(in the rows, 128 means zero)
[116 121 129 132 128 165 118 160 136 186 124 143 158 103 157 111 111 124
 132 122 144 126 144 110 141 107 156 143 165 132 132 138 124 149 178 138
 145 118 143 136 131 139 162  99]  j_316
[169 120  77 135 130 113 134 130 117 142 142 139 105 118  73 139 140 122
  96 134 108 126  85 111 124 124 130 174 113 137 104 171 168 150 136 155
 139 115 139 123 112 171 107 119]  j_425
[115 138 154 123 120 154 111 168 140 178 166 143 140 104 153 128 106 126
 156 127 147 148 137 125 143 127 146 126 138 146 129 130 126 108 145 131
 150 121 116 136 135 153 113 115]  j_104
[160 119  86 119 101  87 131 132 176  95 115 124  64 155  83 116 169 129
 157 100 137  96 126 110  93 191 126 150 144  93 181 131 172 123 121 111
  86  89 141 120 138 126  96 145]  j_790
[144 109  89 140 138 118 157 129  93 119 127 103 124 120 121 140 142 133
 143 109 170 124 132 149 133 107 126 155 141 105 101 133 140 147 153 151
 127 118 154 149 131 143 130 122]  j_911
[151 135 125 150 118 165 134 136 151 180 190 177 124 114 167 143 137 113
 136 131 142 148 133 129 164 150 161 120 159 148 169 149 128 104 115  86
 120  97 108 137 141 130 116  97]  j_362
[111 120 107 125 116 107 134 162  72 134 156 108 125 123  84 127 132 157
 112 112 129 110  77 150 167 124 152 133 135 101 131 143 144 135 154 164
 110 118 141 144 153 162 102 119]  j_790
[106 125 141 139  99 121 121 165  95 116 125 141 141 136 192 105 123 130
 147 123 120 136 143 131 143 189 122 131 121  69 117 110  88 170 103 113
  94 155 112 137 139 111 136 138]  j_362
[110 122 138 131 148 133 142 128 140 110 124 122 108 133  72  96 132 113
  87 141 143 106 158 125  75 167 108 135 156 121 130 101 130 163 147 138
 115 102 151 126 122 130 160 133]  j_316
[110 121 150 110 128 109 153 121 124 120 153 134 129 134 128 135 114 139
 132 103 138 131 113 112  94 113 111  85 147 113 142 103 141 173 144  92
 117 138 148 124 149 126 132 144]  j_246
[ 98 132 143 138 134 180 103 114  99  85 151 152 122 149 162  83 156 126
  92 132 140 112 125  70  92 149 154 138 157 180 164  86 138 197 158 142
 137 103 170 140 139 115 120 135]  j_104
[120 154 100 135 125 101 136 124 158 114 175 151 118 124 146 144 114 150
 171 112 110 135 142 115  70 167 144 126 117 121 141 126 148 114 102 137
 133 126 128 130 136 137  94 183]  j_362
[145 109 100 146  99 136 144 173 111  86  99 124 110 108 112 126 156 159
 151  97 106 100 103 131 122 157 153 150 132 116 164 152 156  95 147 167
 117 129 104 137 110 144 109 100]  j_790
[147  79  74 149 108 102 104 101 131 113 160  84 139 105 102 185 116 154
 149 116 122 133 126 124 174 160 110 178 123 126 103  86 157  83 101 148
  97 164 105 169 115 148  68 149]  j_911
[121 169 118 121 126  99 151 178  97 110 175 125 135 122 101  95 167 161
 132 131 109 100 119 176 183 130 153 138 116  95  96 210 122 164 131 152
 135 115  96 146 146 164 122  91]  j_362
[146 124 107 152  84 108 128 113 137 127 156 133 120 119 158 137 147 135
 156 140 105 136 167  99 159 100 157 127 162 138 197 105 127 123 116  62
  93 108 122 146 136 128 128 130]  j_316
[117  79 172 136  91  86 142 138 100 133 149  99 158 135 133 148 119 161
 139 131 131 148 104 148 180 154 143 128 127  62 133 138 155 110  78 117
  73 164 104 129 142 141 102 134]  j_246
[103 135 116 172 112 166 144 184 110 140 136 177 104 101 155 115 116 117
 116 140 118 168 136 112  34 175 117 157 135 140 128 152 144 196 123  80
 153 122 131 107  79 125 133 111]  j_104
[156 124 123 144 146 142 134 130 136 122 157 202  65 133 107 132 104 106
  87 108 105 124 152  80   4 142 103 146 146 184 123 111 174 153 119 113
 138 129 151 106 122 125 150 150]  j_425
[133 116 135 124 132 126 156 138 130 158 132 139 102 100 138 131 105 112
 141 106 150 130 149 108 121  96 114 134 139 130 102  88 165 173 130  98
  93 160 168 122 137 153 146 140]  j_316
[ 92 103 121 134 158 167 106 150 106 144 109 154 118 135 106 109 108  78
  81 114 205 139 122 105 117 125 133 107 144 160 140  87 136 160 159 123
 122 103 164 145 129 108 142 150]  j_104
[101 161 112 144 118 124 146 121 140 110 175 128 124 117 157 146 130 175
 154  89 140 118 116 139 134 123 176  93 136 147 155 126 114  74 130 144
 117 120  91 130 125 145 119 123]  j_890
[173 143 129 144 115 130 105 107 154 140 166 156 118 148 155 144 132 127
 129 112 165 119 155 117 133  82 159 130 144 129 132 139 153  98 144 102
 122 117 141 106 131 130 109 128]  j_911
[103 139 102 167  77 155 137 216 103  94 140 166 107 125 150  87 180 126
 122 166 109 137 150 127  58 201 123 146 120 118 157 173 124 199 140 104
 148 116 126 130 107 114 103 116]  j_362
[124 155 132 120 102 111 129 136 157 120  97 123  95 103 139 114 115 126
 149  77 120 131 105  97  93 107 130 125 130 126 133 127 156 137 127 107
  93 156 137 121 114 152 132 140]  j_890
[105 129 107 154 133 162 156 157 102 130 171 151 143 133 111 141 120 114
 111 125 119 126  91 149  89 124 120 119 145 125 109 134 119 165 175 140
 123 125 153 144 172 150 124 105]  j_890
[119 202  98 103 153  97 108 127 124 135 125 141  88 102 146 131 108 153
 168 102 130 146 120 106  97 132 149 119 113 170 133 147 126 145  96  88
 126 130 116 131 123 109 158 168]  j_425
[117  83 108 149 136 112 115 102 128 127 163 106 146 123  85 141 113 132
  80 124 127 138 137 144 158 144 115 151 124 134  98 106 151  75  94 156
 110 135 124 145 130 131  93 147]  j_911
[119  49 100 135 104 142 125 157 148 166 152 108 100 107 145 131 104 106
 130  71 132 139 138 120 152 156 146 157 132 112 159  90 164  53  80 136
  89 135 131 140 147 119  96 158]  j_790
[145  58 160 126 168  87 134  74  99 156 162 115 149 129 100 180 115 140
 115 129 158 131 114 124 206  97 131 160 135 153  97 156 132 115 101 148
  80 128  95 130  93 134 103 120]  j_316
[118 124 134 157 109 153 110 150 124 145 164 153 109  88 171 124 117 102
 139 125 161 167 117 100 137 127 165 145 170 148 178 142 122 145 139  79
 122  85 117 148 109 130 118 122]  j_104
[160  88 128 154 104 113 129 143  82 110 112 112 142 137 105 143 128 147
 124 139 148 142 107 155 113 135 101 178 138 120  93 132 135 146 172 113
 147 127 138 137 108 146 117 130]  j_246
[123  92 157 115 176 101 160 102 114 161 104 115 127 102 128 160  92 127
 139  84 148 151 114 126 148  69 137 129 133 190 114 141 137  91  96 135
  97 134 144 136 116 128 143 144]  j_316
[132 149 123 137 105 140 111 126 147 141 132 108 125 133 109 154 148 144
 153 121 176 128 108 107 193 176 165 141 113 125 126 120 138 102 111 126
  80 161 100 151 108 139  90 117]  j_104
[170  97  77 120 132  97 154 104 162 134  65  94  84 145  92 147 109 119
 152  89 142 113 165 133  57 154  95 172 123 131 110 103 153 101 110 110
 120 125 141 110  81 132 152 154]  j_316
[147 130 134 140 117 118 127 120 153 157 147 154 112 111 169 118 141 120
 120  83 146 119 147  92 147  99 152 128 165 132 157 131 149 114 126 100
 128 105 160 119 150 131 135 121]  j_911
[140 146 117 128 153 127 146 139  98 121  91 169  86  94  98 132 123  84
  72 114 103 151 141  92 109  74 107 133 110 198 127 136 135 115 113 124
 107 144 134 103  94 110 163 118]  j_425
[103 119 168 153 118 160 109 185 140 111 142 146 125 129 188 105 154 160
 138 154  97 158 129 137  83 224 111 153 142 141 174 124 147 173 147 106
 119 153 146 113 123  95 123 113]  j_790
[147 122 129 139 111 170 138 135 191 159 148 153  92 119 156 118 144 121
 109 113 151 103 135  96 115 112 170 124 174 166 178 112 154 117 172 133
 133  82 164 140 126 138 127 110]  j_316
[123 139 100 169  77 175 135 170 108 144 125 153  90  99 197 100 147 113
 132 159  90 185 129  95  38 204 126 156 122 138 176 114 132 197 120  63
 139 143 150 137 114 104 138 143]  j_425
[145  84 128 135 140 136 126 147 142 176 114  81 120 113  95 162 116 103
 104 127 117 145 142 138 177 143 136 182 123 167 146 137 145  78 104 126
 110 158 121 141  96 127 151 115]  j_316
[128 130  77 115 114 108 111 135 136  95 133  92  88 133 118 124 132 133
 141  93 104  99 111 124  57 174 130 116 126  89 166  66 121 126 135 145
 105 104 129 157 112 134 112 188]  j_362
[ 97 108  94 145 122 183 131 151 157 112 106 157 124 157 137 106 155 124
 105 112 143 102  90 103  87 195 168 113 125 160 165 130 161 129 131 183
 135 106 152 134 156 123 103 126]  j_890
[105 116 153 150 151 168 125 160 107 148 126 187 125 127 124  98 126 101
  77 129 153 145 122  83  91 126 170 100 170 153 173 165 132 149 122 144
 136  86 166 127 163 117 171 120]  j_425
[120 100 103 130 168 139 107 144 136 178 129 116 137 118 113 152 113 126
 124  93 151 132 121 133 141 162 155 144 143 119 126 136 150  93  99 163
 101 132 116 143 127 113 147 124]  j_911
[131 119 133 148  97 140 114 141 128 151 182 169 104 118 196 116 138 160
 137  96 112 126 120 109 109 121 192 128 165 143 194 136 143  76 120 123
 123  69 128 117 143 123  92 134]  j_790
[156 179  86 142 123 121 158 106 143 111  98 162  61 112  91 134 134 118
 118 108 127 140 121 107  35 160 123 140 126 169 140 114 157 103 128 110
  99 127 144 109 101 132 142 142]  j_425
[136 135  99 126 124 166 102 122 163 168 181 157 115 138 134 154 132 128
 105 131 105 149 127 106  96 132 137 105 144 209 183 132 118  89 139 101
 142 105 115 124 113 107 121 105]  j_425
[138 156 143 134 151 159 109  95 140 141 205 131 150 145 109 129 153 128
 129 114 139 120 130 102 128  96 168 120 168 136 150 128  99 119 166 125
 116  92 127 133 139 141 126 106]  j_104
[174 162 120 141 152 115 125  98 152  94  90 147  86 130 109 148 152 122
 128  95 144 114 119  83  97 145 138 135 144 139 143 123 161 139 108 111
  97 124 167 105 124 131 142 135]  j_911
[ 96  72 145 142 124 155 122 174 127  81 152 149 143 186 107 100 149 120
  87 128 148 126 130 114  72 148 137 106 154 135 158 113 134 169 171 155
 130 116 161 138 163 102 129 144]  j_246
[146 149 116 132 109 155 134 124 166 146 158 130 125 124 132 100 168 145
 131 136  81 118 132 123 128 130 188 154 153 171 177 150 156 108 148 142
 120 107 120 137 126 147 130  93]  j_316
[146 120  28 117 142 133 105 106 159 144  88 120 110 139 103 136 125 111
 144  95 141 121 154 121  70 184 110 163 149 139 139  93 166 106 118 119
 112 106 142 118 121 109 145 132]  j_911
[131  96  77 125 143 137  96 134 124 132 107 125  99 124 133 124 107  81
 120  88 144 108 126 120  82 163 107 151 160  80 181  79 135 138 171  86
  94 100 149 112 125  89 152 148]  j_790
[143 127 101  89 113  82 129 149 143 101 105 116  69 130 120 114 146 141
 168  96 109  93 136 106  33 183 121 169 144 106 151  88 165 131 137 168
 109  98 124 135 121 123 122 170]  j_246
[105 160 114 130 127 156 122  92 118 151 153 126 114 100 169 148 110 126
 119  98 155 117 116  92 140 114 157 128 127 150 140 101 123 114 130 117
 118 137 123 135 122 118 115 143]  j_890
[140 139 134 148 129 133 127 132 122  99  82 131 139 125 109 126 138 116
 123 134 120 122 158 106 150  90 141 130 138 156 154 124 130 129 137 100
 107 145 148 139 137 121 165 124]  j_316
[123  72  61 125 118 132 110 131 127  85  75 107  94 122 119 126 118 103
 110 107 138 117 110 120  97 179  75 178 135 111 136  91 132 133 147 133
 101  95 149 130  98  95  93 143]  j_790
[144 172  78 133 118 175 102 116 137 147 139 122 119 118 158 145 136 145
 151 109 104 104  96 109  93 178 189 121 138 116 195 134 153 113 101  90
 121 112 122 134 125 129 121 129]  j_362
[ 98 144  45 149 103 174 108 118  97 121 112 127 133  93 188 100 132 115
 141 127 119 146 138 111  85 192 117 153 117 112 127  70 127 175 116  75
 114 142 140 136 130  91 115 155]  j_911
[147 150  87 116 131 105 130  91 123  82  97  93  73 136 107 107 149 137
 129  94 139  83 122 139  26 169 109 141 129  85 124  96 146 145 136 115
  96 101 132 130  94 109 127 162]  j_911
[153 120 146 115 138  94 149 130 150 152 148 151  79 119 122 144 128 132
 134 102 127 123 124  79 124 169 138 133 129 155 162 151 174 137  89 131
 137 143 126 115 131 149 141 130]  j_425
[133 111 113 132 138 113 154 131  92 112 125 129 101 100 121 121 128 134
 105  62 143 111  99 136 107  84 141 153 131 151  89 152 159 112 144 173
 118 125 141 121 104 154 115 123]  j_911
[134 134  90 119 144 114 136 100 104 120 121  79 106 107  76 127 135 119
 116 106 149 100 117 159  89 170 100 132 122  85 118  79 137 117 149 128
 101 123 125 134 110 133 126 150]  j_911
[130 119  88 140 131 133 159  78 143 128 134 115 103 115  93  98 140 117
  95 101 130 119 111 143  63 134 107 145 136  82 120  90 151  97 151 123
  89  81 168 129 131 113  90 161]  j_790
[106 171  84 150  93  97 163 121 110 120 147  87 119  99 114 134 126 166
 142 100 123 125 104 153 133 108 139 117 107  75 104 125 130 126 114  95
  99 151 116 146 123 162 116 143]  j_890
[106 122  69 125  96  87 153 168  95 120 170  94 135 115 119 151 133 153
 170 132 123 137 133 175 161 151 125 146  92  91  98 140 115 103 110 171
 114 137 106 149 131 163  71 142]  j_362
[181 134  73 139 119 135 143 125 135 107  64 154  58 101 125 104 142 107
 129 100 114 114 132  79  19 169 103 168 146 135 135  87 133 147 146 137
 145  82 151 131 100 136 159 144]  j_425
[103 110 114 150 130 175 120 116 133 116 141 138 120 138 125 105 126 119
 108  98 172 139 114 114  78 143 138 118 146 197 138  81 130 128 166 138
 138 115 151 148 135 130 124 158]  j_890
[145 114 130 154  82 171 108 150 131 106 117 144 115 123 169 115 146 127
 135 157 131 136 150 102 127 216 123 161 148 124 157 123 170 176  99  95
 120 153 125 120 122 130 118  92]  j_911
[127 166  61 135 122 140 125 129 143 118 116 132  82 126  82 105 147 112
 146  92 140 103 115 115  30 181 127 136 139 133 133  87 144 137 144 104
 102 102 145 143 152 137 129 164]  j_890
[155 121 122 131 111 114 135 120 117 113  97 154  80 127 172 127 124 119
 114 104 123 133 139  68 109 125 112 148 128 150 140 104 138 169 112 106
 124 146 154 114 107 119 152 137]  j_425
[135 100  75 143 124 172 114 122 100  94  75 150 115 147 137 101 143  74
  82  99 123 111 142  90  98 128 149 132 160 146 188  75 141 130 143 141
  97 109 160 142 145  89 161 127]  j_911
[112  60 154 115 111 114 146 157 133 176 163 104 150 135 164 156 109 150
 149 120 163 156 114 152 185 150 144 159 112 118  96 167 140  89  92 164
 131 140 110 143 140 123  77 134]  j_246
[137 155 160 106 137  87 141 125 112 113 119 142  86 129 163  99 117 122
 124  67 127  98 126 105 114 100 154 102 128  77 142 114 131 167 121 123
  87 143 116 129 110 121 168 161]  j_362
[145 130  91 160  97 142 136 138 131  84 118 121 126 123 118 119 146 128
 125 127 141 125 123 149  70 114 118 137 119  89  95 124 123 112 177 156
 127 106 153 132 114 144  82 140]  j_911
[138 120 105 137 130 175 118 119  99 136 148 136 121 105 137 121 153 101
 119 100 149 105 179  87 139 110 166 134 175 135 176  80 145  88 122 146
  96 110 140 127 159 128 146 110]  j_911
[115 117  80 134 111 157 121 149 129  92 102 170 102 148 147  87 137  86
 101 138 130 129 144 102  86 172 144 124 157 133 184  99 129 149 119 150
 119  58 160 143 150 109 127 147]  j_362
